[-18 -65   1  92  24 -54 -32  60 -31  -3]  H
[-12   0   1  92   1   9   5 -10   6   2]  J
[ 73 -65   1  92  12 -54 -32  60 -31  -3]  F
[-52  43   1  92  -6  40  21 -44  23   2]  P
[ 23  -4   1  92   1 -33  -8  36 -23  -6]  R
[-12   0 -11  92   1  19   5 -21  13   2]  C
[-44  23   1  92 -11  16  18 -18   1 -12]  Q
which: [-52  43   1  92  -6  40  21 -44  23   2] | P
which: [ 73 -65   1  92  12 -54 -32  60 -31  -3] | F
which: [-12   0   1  92   1   9   5 -10   6   2] | J

[ 12  23 -24 -20   3   1  28 -10 -13  -2  41  19  -8  19  -5  -3  52   0
 -12 -11  -4 -67   1  44   4 -34  23 -32  -1  29   1] -> K
[ -5  -5   5  -7 -31   5 -17   7   3  -2 -10  17  -5 -16   1 -31  27  -8
 -20   6   7  20  -8   8   3  14   8  27   4  25 -34] -> T
[ 18   0  -6 -17   6   2   0  -5  -6 -12  29   0   6  13 -18  -3 -18   5
   4  -4  -2  19  -1 -17  -7   0   3 -13  -3 -15  17] -> X
[ -5  -5   5  -7 -31   5 -17   7   3  -2 -10  17  -4 -16 -10 -31  27  -8
 -20   6   7  23  -8   8   3  14   8  27   4  25 -34] -> Z
[  0  -4  24  -7  -7  15 -19  -2   0  -7 -32   3   2 -30  -5  11  53  11
 -21  17   9  -5  -6  51  -5 -52  -3   2   0  31 -36] -> N
[ -1  -3   2   4  32  -2 -11   1   2   6  -9 -15  -1   1  -7  12 -49  18
  14 -11 -10 -11  32 -46  17  15  -4  17 -12 -24  22] -> B
[  0   2  -6  12 -16  11  -3   9  -9  -3   3   9  -3  13   3 -23  74  -3
 -15  -1   9 -68 -14  58   9   7  -4  10  -3  51 -21] -> U
which: [ -5  -5   5  -7 -31   5 -17   7   3  -2 -10  17  -4 -16 -10 -31  27  -8
 -20   6   7  23  -8   8   3  14   8  27   4  25 -34] | Z
which: [ -5  -5   5  -7 -31   5 -17   7   3  -2 -10  17  -5 -16   1 -31  27  -8
 -20   6   7  20  -8   8   3  14   8  27   4  25 -34] | T
which: [ -1  -3   2   4  32  -2 -11   1   2   6  -9 -15  -1   1  -7  12 -49  18
  14 -11 -10 -11  32 -46  17  15  -4  17 -12 -24  22] | B
which: [  0  -4  24  -7  -7  15 -19  -2   0  -7 -32   3   2 -30  -5  11  53  11
 -21  17   9  -5  -6  51  -5 -52  -3   2   0  31 -36] | N

[-10  -1  13   2  -8 -88   3  11  -9  -1 -29  -6  46   1   8  -3  14   0
  38  26 -26   7   9 -45 -21 -20  10  -9  -6] -> W
[-10  -1  13   2  -8 -88   3  11  -9  -1 -29  -6  46   1   8  -3  14   0
   9  26 -26   7   4 -45 -21 -20  10  -9  -6] -> L
[  6  -3  10  -5  10  -3 -11  11   1  -2  15 -13   8   8   3   8   1   5
 -22   2 -18 -10   6 -20   0   5 -27   7   2] -> M
[  8   1  17  -3   7  -3  11   4 -15 -11  -1   0 -14   3   4   9   8  -7
 -23 -10 -25 -24  -5 -21  18 -16 -17   5 -11] -> E
which: [-10  -1  13   2  -8 -88   3  11  -9  -1 -29  -6  46   1   8  -3  14   0
   9  26 -26   7   4 -45 -21 -20  10  -9  -6] | L
which: [  8   1  17  -3   7  -3  11   4 -15 -11  -1   0 -14   3   4   9   8  -7
 -23 -10 -25 -24  -5 -21  18 -16 -17   5 -11] | E

[-78 -29 -10  -5]  G
[  0 -79 -78   1]  D
[-28 -78 -52 -14]  A
[-79  13  -9 -72]  S
common G A:  | [-78]
common D G:  | [-78]
common G D:  | [-78]
common A G:  | [-78]

[ -2   5  -7   2 -11  -1  -3  10   1  -8  -6   5   1  13   0   8   6   8
 -10  12  -6   3] : Turo
[ 0 -1 -4  2 -2 -1 -4  2 -7  3  5 -4  2 -8  2  3 14  4 -2  1 -1  3] : Tive
[ -2   5  -7  14 -11  -1  -3  10   1  -8  -6   5   1  -4   0   1  -4   8
  22  32 -37   4] : sebov
[ -2   5  -7  14 -11  -1  -3  10   1  -8  -6   5   1  -9   5   6  -7  13
   6   2   2   4] : bur
which: [ 0 -1 -4  2 -2 -1 -4  2 -7  3  5 -4  2 -8  2  3 14  4 -2  1 -1  3] | Tive
which: [ -2   5  -7   2 -11  -1  -3  10   1  -8  -6   5   1  13   0   8   6   8
 -10  12  -6   3] | Turo
which: [ -2   5  -7  14 -11  -1  -3  10   1  -8  -6   5   1  -4   0   1  -4   8
  22  32 -37   4] | sebov

[ -8 -17  -7  -2  -9  29   2  -8   6  -9   7  -5   1   1 -26 -15 -73  -9
 -25   0  10   2  11  -4 -14  12 -17 -16   7 -40 -10 -31  54 -26] -> Mide
[ -8   1  -8   9   0   5 -18  -4  -6  -4  46 -17  -7  28   3  -5  37 -37
  31   0  -4 -10 -25  -9   6  57  13  -2  -9  13 -24   6 -38  10] -> mefug
[ -8 -15  -3  -7  -6  25   4  -4  28  -4  -9  23  -3 -10  -9  -8   8  11
 -20  -2 -11  -1 -12  -4 -12 -10  14 -15  15 -29  12 -23  -6  -5] -> piro
[ -7   5  -7   4  -2  -3 -15  -7 -27  -6  35 -19  -7  17 -11  -8 -50 -35
  12  11   0 -10  -6  -7  10  50  10   9 -15  27 -26  10  48 -18] -> Leti
[ -7  15  -9  -2  -2 -32 -26  -3 -43  -2 -16 -50   3   5   4  -2  28   2
  25  -2  30 -20   1 -10   9   2 -44   8 -23   9 -10  12 -60  16] -> divud
[ -8 -19  -8  -5  -6  36 -20  12  39 -25 -13 -53  -3  -6   6  -2  58  11
  60  -5 -24 -17 -28  -7  40  11  24   2  18 -40  10 -11 -50   8] -> sasu
[ -8   5  -3  -4  -3 -25   1  -4 -27  -8 -21  28   7  -3  -8  -9  17  15
 -52   3  40  -3  12  -7 -47  16 -57 -22 -12 -16   3 -17 -57  14] -> zosi
[ -7  18  -5   2  -3 -31 -13  -4 -20  -4  28   5 -15  11  -1  -5   4 -28
  17  -2 -18 -12 -23 -10   5  34  33  12 -25  59  -3  15   8  -4] -> Funu
[ -8   1  -4  -9  -6 -12  -4  -3   3  -3 -29   5  -1 -13  -3  -5  31  21
 -10  14   3  -9  -7  -7 -11 -28 -11  -8  -3 -10  19  -5 -43   8] -> Burob
[ -8   5  -3  -4  -3 -25   1  -4 -27  -8 -21  28   7  -3  -8  -9  17  15
 -52   3  40  -3  12  -7 -47 -33 -57 -22 -12 -16   3 -17 -57  14] -> Dedav
which: [ -8 -19  -8  -5  -6  36 -20  12  39 -25 -13 -53  -3  -6   6  -2  58  11
  60  -5 -24 -17 -28  -7  40  11  24   2  18 -40  10 -11 -50   8] | sasu
which: [ -8   5  -3  -4  -3 -25   1  -4 -27  -8 -21  28   7  -3  -8  -9  17  15
 -52   3  40  -3  12  -7 -47 -33 -57 -22 -12 -16   3 -17 -57  14] | Dedav
which: [ -7  18  -5   2  -3 -31 -13  -4 -20  -4  28   5 -15  11  -1  -5   4 -28
  17  -2 -18 -12 -23 -10   5  34  33  12 -25  59  -3  15   8  -4] | Funu
which: [ -8   5  -3  -4  -3 -25   1  -4 -27  -8 -21  28   7  -3  -8  -9  17  15
 -52   3  40  -3  12  -7 -47  16 -57 -22 -12 -16   3 -17 -57  14] | zosi

[ 76 -35  -9 -68]  Gur
[-55  49 -41 -42]  deno
[-41  49  76 -54]  gezek
common Gur gezek:  | [76]
which: [ 76 -35  -9 -68] | Gur
common gezek Gur:  | [76]
which: [-55  49 -41 -42] | deno

[-27 -35  -1   0   1   1  40   1   0   1 -76  -7   1 -53   1  -1   8  -9
   3   7   5   0 -10   3  -1  -1   2   1   0  -1   1  -2   1  -2   1] = nogof
[  4   4   6   9  47   1  -2   4   0  -2  17   5   2  40   4  27  32 -17
   0   9  39  28 -14  23  -3 -59   1 -38   1 -15  29  91  11  11  37] = bimuk
[  1   8   2  -1   7   0  -2  -7   1   0   4 -24   1  -3   4 -11 -87   1
   1   5   4  -2   0  71  -4  -3 -15  -1  -2  52  16  -4  20  -3  -9] = rus
[  3   8   2  -1   7   0  -2  -7   1   0   4 -24   1  -3   4 -11 -87   1
   1   5   3  -2   0  71  -4  -3 -15  -1  -2  52  16   1  20  -2  -9] = Selo
[-27 -35  -1   0   1   1  41   1   0   1 -16  -7   1 -53   1  -1   8  -9
   3   7   5   0 -10   3   4   1  -9  -1  -4   0  -2   4  26 -42  92] = Vure
which: [-27 -35  -1   0   1   1  41   1   0   1 -16  -7   1 -53   1  -1   8  -9
   3   7   5   0 -10   3   4   1  -9  -1  -4   0  -2   4  26 -42  92] | Vure
which: [-27 -35  -1   0   1   1  40   1   0   1 -76  -7   1 -53   1  -1   8  -9
   3   7   5   0 -10   3  -1  -1   2   1   0  -1   1  -2   1  -2   1] | nogof
which: [  4   4   6   9  47   1  -2   4   0  -2  17   5   2  40   4  27  32 -17
   0   9  39  28 -14  23  -3 -59   1 -38   1 -15  29  91  11  11  37] | bimuk

[ 11   0   5   2  11  14 -10  10   7   3   1 -20 -37 -33 -40] = ziked
[-13  16  10  20  29  21  -7   8   9  -2   9   1  12   5  20] = Pifet
[-16 -24 -24 -19   1   7  54  11  13  16  18  16  17  10  15] = sig
[  1 -14  -9  -2  15 -24  12  20  16  15  15 -14  20  24  22] = feveg
[-13 -14   0 -10 -14 -14  47  -3  -1   0 -10 -17 -22 -16  -8] = fepod
[ 11   0   5   2  11  14 -10  10   7   3   1   3   1  -3   2] = Kote
common fepod feveg:  | [-14]
which: [ 11   0   5   2  11  14 -10  10   7   3   1   3   1  -3   2] | Kote
common feveg fepod:  | [-14]

[  4  19  -9  19  51 -10 -36  36] = vin
[-16 -19  16  -8   3  19 -46  57] = Sonog
[-45   9   4  24 -49  20  14   3] = pagos
[-17  21  22  16  22  -6  14 -37] = sevez
[ 21  -2   1  -3 -14  52  17 -10] = ketum
[-66  29 -12 -13 -17  25  21 -12] = Lalek
common sevez pagos:  | [14]
common vin Sonog:  | [19]
common Sonog pagos:  | [3]
common ketum Lalek:  | [21]
common pagos vin:  | [4]

